[ -7   4   6  -1  22   2  -2   4   1   4 -18  -5  -3   6   0  -5   5  11
  -2   7   8  -9   3  19 -13   6   0   9   5   1  -4   4  -9  -8  -1  -6
   6  -4  -4   2  -5 -23   9   5   8  -7 -10  -1]
J_355
[  8   4 -12  -3 -10   2   5   0   1   2 -17  -6  -2  -2  -1 -10   0  -3
   9   5   7  -2   1   7  -8  12  -1   0   6   0  -7  -3   2  -2   1   6
   2  -7  -4   1  -2 -21   6  12  -1   3  -1  -2]
J_355
[  2   0  21  -5 -17   4 -10   1   5   0  10  -2  -4  -6 -15   5 -16 -18
  -7  -2  -3  -6   4  -6   3 -13   1   4  -7   5   6   3  -7  15   1  -2
  -2   3   4   3   3  16   8   4  -6   3   9   3]
J_726
[  0   4   1   1   5  10  -3  -4  -2   0 -20  -5  -1   0  -5  -6   9  -1
   1   5   4   0   1  13 -27   9  -8   5  13   1  -3  -8 -11  -6  -1   5
   3  -4   2   3  -4 -26   8   8   0   4   4   0]
J_355
[-10  -2   2 -12  -4   8 -11   1  -9   0  -2   1  -2   0  -7   2  -6 -10
  -5  -2  -4   1   6  -2 -18 -13   0   6 -11   4   6   1  -3  13  -4   0
   3  -4   7   3   5   2  10   3  -4   6  -3   6]
J_726
[  0   0  12  -7 -22   8  -5   2   5  -2   6   2  -5  -3 -17   4  -6 -17
  -5  -4  -2  -5  -3  -5  -7 -15   0   5  -5   2   8  -5  -3  18  -1   1
  -1   0   2  -2   3   7   7   1  -7   7  11   7]
J_726
[ -8   3  -7  -5   4   4  -4   1  -3   1 -12  -2   1  -3  -4  -8   1  -2
  -3   7   7  -4   5  11 -14   5   0   3   4  -4   2   4  -2   3  -3   0
   6  -4   2   0  -3 -19   9   3   3   3  -3   2]
J_355
[ -5  -1  -4  -6  11   0  -4   1   0   3  -6  -8  -2  -1   0 -10   3   0
   2   9   5  -6   4   7  -6  -2  -2   1   6  -6  -5   2  -5   5   4 -11
   7  -4  -2   6   6 -16   6   9   7  -4  -6  -2]
J_355
[ -1   7  28   3   5   8  -3   2   4  -1 -18  -6  -5   4   3   4   2  -2
  -4  -1   2 -10   4  15 -13   2 -10  14   1  -4  -3   4 -10  -8   4   1
   8  -3   3   2   0 -21   9  12   3   9   5  -1]
J_726
[ -7   7  20   0   8   7  -5   1   4   1 -13  -4  -1   2   0   4   4  -1
  -5   0   2  -2   5  17 -14  -1  -1  10  -2  -2   0   1 -12  -2  -2   5
   5   6   1   0   0 -11   5   3  -2   5   2   3]
J_726
[ -5   0   8  -1 -12   7  -2   0   4   1  -2  -1  -7  -2  -3   7 -11  -9
  -4   0   1  -3   6   1 -14  -2  -4   8   0   5   1  -6  -8   7  -1   6
  -1 -12   3   1   3  -5   3  -3  -3   6   6   5]
J_726
[-24   5  20  -3  27   5  -5   0  -2   0 -11   2  -8   5   2  11  -5   6
 -10   4   4  -8   6  10 -22   1   2  16  10   1  -1   7 -21  -5   1   2
  -3   7  -2   9   0 -11   6   4   1   2 -14   1]
J_726
[  6   4  29  -3  -6   3  -6   1   9   4   0  -6  -9  -3 -11   1   2  -9
  -7   0  -5  -6   2   6   3  -9   8   6  -5  -4   3   9  -6   9   4  -6
   8  -1  -1   5   2   5  11   5   0   6   5   7]
J_726
[  1   2 -21 -10 -13   3   1   0  -3  -1  -7   1   1  -3   7 -10   1   1
   4   2   6   0  -2  -3 -18   7  -1   1   7   1   1 -11  -1   6  -2  41
   1  -5  -3  -5  -4 -18   4   5   2  -1   0   1]
J_355
[  3   4  22  -1   4   7  -6   6   1   1 -10  -5  -5   2   0  -5   5  -6
  -2   2   3  -6   4  11  -7  -1  -3  10  -5  -9   1   0  -5  -1  -3  -3
   8  -2   4  -1   3 -18   6   2  -3   9   9   5]
J_726
---
[ -1   3   3  -7  -4   2 -13  -1   3  -1  -9   1 -15  -5  -7   8  -3  -9
   8 -10  14  16  -6   5   1  -8  -1   2  -5   3   3  -8  -5  -7 -10  10
 -16  -2  -5  -3  -5   0  -4  -4   5   4   0   6]
J_729
[ -2  -5   3   1   5  -1  -1  -5  -6 -10   9  -8  -3  12   7  -1 -18 -18
  -3 -20   4  18  13  -7  -6  14 -11   0 -24  15   4 -14   3  -7  -7  -5
 -10  12 -10  -6  -4   8 -12 -11   9  -2 -24  -1]
J_328
[  1  -2  -1   0   6   2 -15 -12  -4  -7  -6  -1 -10  -5   1  -3  -7 -12
  -3 -14   3   9   6   2  -5   4  -2   6 -13   6  10  -7  -1   1  -3   5
 -22  -8   2   0  -4   7   1 -13  -2   7 -12   3]
J_729
[ 11  -5   5  -5   1  -3  -4   1  -2   0  -4   3 -12   2  -2   5  -8 -11
   6  -9   8  12  -3   2  -1  -4  -9   4  -9   1   5  -6   0  -4  -7   2
 -11   2  -4  -1  -4   2  -4  -5   6   5  -5   8]
J_729
[  2   1   2  -3   3   4 -11  -6  -1  -1 -10   1 -11   0  -5   3 -10  -9
   1  -8   5  17  -6  -3  -2  -3  -5   4 -11   7   2  -6  -4  -4 -10   8
 -16   6  -6  -4  -4   3  -3  -7  23   4  -8   8]
J_729
[  5   3   4  -4   1   3  -5  -2  -2  -7  -4  -7 -15  -1 -10   4 -10 -16
   7 -12   3  19  -6  -1  -4   3  -7   2 -15  -4   5  -7  -1  -7 -13   2
 -15   0  -6  -3  -7   1  -7  -1   5   8  -8   3]
J_729
[ -1  -2   6  -1   2   1   0  -3  -7  -7   2  -3  -8  -2   2   0  -9  -9
   2  -7   3  15   1  -3   0   4  -8   4 -15   3  -1  -3  -1  -1  -6   6
  -4   6  -1  -1  -1   2  -7  -7   2   5  -9  -2]
J_328
[ -3  -9  -5  -2   3  -1  -4  -1   4   8   5  -2  -7   2  14   6 -11 -15
  -1 -14   5   2  13   3  -4   7 -13   3  -4   1   1  -6   1  16  -1  -3
  -9   9  -2  -8   1  -3  -1  -6   3  -6 -15   9]
J_328
[ -7  -5  -2  -1  10  -4   0  -7  -1   1  10  -5   2   6  23  -9  -4  -8
 -11 -17   0  -2  18  -1  -1  13  -8   6  -9  -3   3  -7   5   4   4  -8
  -6   6   0  -7  -1   5  -5  -2   3  -5 -22   4]
J_328
[ -2  -8  -6   3   6  -5   2  -3   8   4   7  -2   2   4  20  -3  -4 -12
  -4 -10  -3  -7  10  -6  -5  10  -7   6  -4   2   3  -1   4   1   2  -8
  -3   2  -1  -4   2   1   1  -4  -2  -4 -14   1]
J_328
